Below is a small trained network, with its code and all its weights. Each question gives an input and a class and asks what happens when units are switched off, that is, made to give their printed mean instead of their output.

import numpy as np


def w(rows, s, z=0):
    codes = np.array(rows[::2]) - 128.0
    scale = np.full(codes.shape[1], s)
    scale[-1] = z or s
    return codes * scale


def norm(h):
    return h / np.sqrt((h * h).mean(-1, keepdims=True) + 1e-5)


def f(y):
    return y / 2 * (1 + np.tanh(0.7978845608 * (y + 0.044715 * y**3)))


def log_softmax(a):
    a = a - a.max(-1, keepdims=True)
    return a - np.log(np.exp(a).sum(-1, keepdims=True))


def net(x, mask):
    res = np.array(x, float).reshape(1, 3) / 4 @ E
    u = 0
    for l in range(4):
        y = f(norm(res) @ A[l][:, :-1].T + A[l][:, -1])
        res = res + np.where(mask[u : u + 5], y, B[l][:, -1]) @ B[l][:, :-1]
        u += 5
    return log_softmax(norm(res)[-1] @ U[:, :-1].T + U[:, -1])


A, B = {}, {}
E = w([
[78,129,141,99],'x0',
[254,75,148,86],'x1',
[171,215,63,50],'x2',
],0.0055)
A[0] = w([
[159,173,48,143,2],'L0N1',
[95,29,151,83,247],'L0N2',
[83,122,148,114,69],'L0N3',
[107,3,115,211,67],'L0N4',
[101,82,157,152,1],'L0N5',
],0.012,0.00087)
B[0] = w([
[113,152,26,79,175],'L0N1',
[183,53,189,138,195],'L0N2',
[121,245,254,169,149],'L0N3',
[175,126,179,220,255],'L0N4',
[193,216,151,232,172],'L0N5',
],0.006,0.0066)
A[1] = w([
[133,252,164,185,85],'L1N1',
[98,230,52,114,5],'L1N2',
[166,170,135,223,163],'L1N3',
[123,51,240,124,34],'L1N4',
[30,153,3,113,210],'L1N5',
],0.0071,0.0017)
B[1] = w([
[124,111,139,50,198],'L1N1',
[215,97,74,168,207],'L1N2',
[101,97,214,166,221],'L1N3',
[139,144,83,99,191],'L1N4',
[210,147,3,123,253],'L1N5',
],0.006,0.0041)
A[2] = w([
[70,221,122,113,4],'L2N1',
[41,254,116,8,149],'L2N2',
[130,180,144,161,94],'L2N3',
[137,124,125,194,54],'L2N4',
[25,74,160,249,107],'L2N5',
],0.0081,0.0019)
B[2] = w([
[124,246,196,89,133],'L2N1',
[153,254,104,152,202],'L2N2',
[166,165,89,168,142],'L2N3',
[120,155,146,135,153],'L2N4',
[144,77,92,213,252],'L2N5',
],0.0056,0.0041)
A[3] = w([
[140,120,194,83,125],'L3N1',
[57,119,16,172,253],'L3N2',
[164,61,139,61,128],'L3N3',
[195,1,127,102,102],'L3N4',
[168,62,155,135,95],'L3N5',
],0.009,0.0043)
B[3] = w([
[108,147,66,83,134],'L3N1',
[184,44,171,54,253],'L3N2',
[47,71,168,142,165],'L3N3',
[6,159,103,137,225],'L3N4',
[110,190,73,2,186],'L3N5',
],0.0093,0.0042)
U = w([
[251,119,27,71,143],'0',
[50,111,110,72,78],'1',
[153,115,206,186,253],'2',
[159,218,125,115,3],'3',
],0.018,0.003)

Each question gives the input, the list of numbers given to net, and the class t.
The units are the neurons (one row each of A and B). Each row of codes is followed by its name. A weight is (code - 128) times the scale printed after its matrix; where a second scale follows, it is the last column's (A, B and U).
mask holds one flag per neuron, layer by layer. A switched-off neuron (its flag False) gives its mean, the last column of its row in B, instead of its output. The means were averaged over made-up inputs and are rounded, as every weight is.
A unit's drop is (log p(t) with every unit on - log p(t) with that unit switched off) / (log p(t) with every unit on - log p(t) with every unit switched off).
The circuit of an input: a set's keep is (log p(t) with only the set's units on - log p(t) with every unit switched off) / (log p(t) with every unit on - log p(t) with every unit switched off). Starting from the 12 units with the biggest drops (on a tie, the unit counted first), units are removed one at a time, each time the one whose removal leaves the highest keep (on an exact tie, the one counted first), for as long as the keep stays at least 0.8.
circuit, biggest first: the units of the circuit, biggest drop first
unit that matters most: the unit with the biggest drop
top k neurons: the k neurons with the biggest drops, biggest first
k most important neurons of layer l: the k neurons of layer l with the biggest drops, biggest first
drop of u: that unit's drop, to one decimal
input [8,-2,0], class 3: circuit, biggest first : [L0N4, L2N2]
input [-7,1,-1], class 2: unit that matters most : L1N5
input [-8,2,-1], class 2: 2 most important neurons of layer 3 : [L3N1, L3N3]
input [3,-8,4], class 0: top 2 neurons : [L1N5, L1N2]
input [-4,1,0], class 1: top 2 neurons : [L2N2, L0N5]
input [-7,5,-2], class 1: top 2 neurons : [L3N4, L3N5]
input [6,6,4], class 1: top 2 neurons : [L0N3, L3N3]
input [4,-8,4], class 0: top 3 neurons : [L1N5, L1N2, L0N4]
input [4,-6,5], class 0: drop of L1N5 : 0.2
input [2,8,0], class 1: drop of L2N5 : 0.0
input [8,2,0], class 1: drop of L0N2 : 0.7
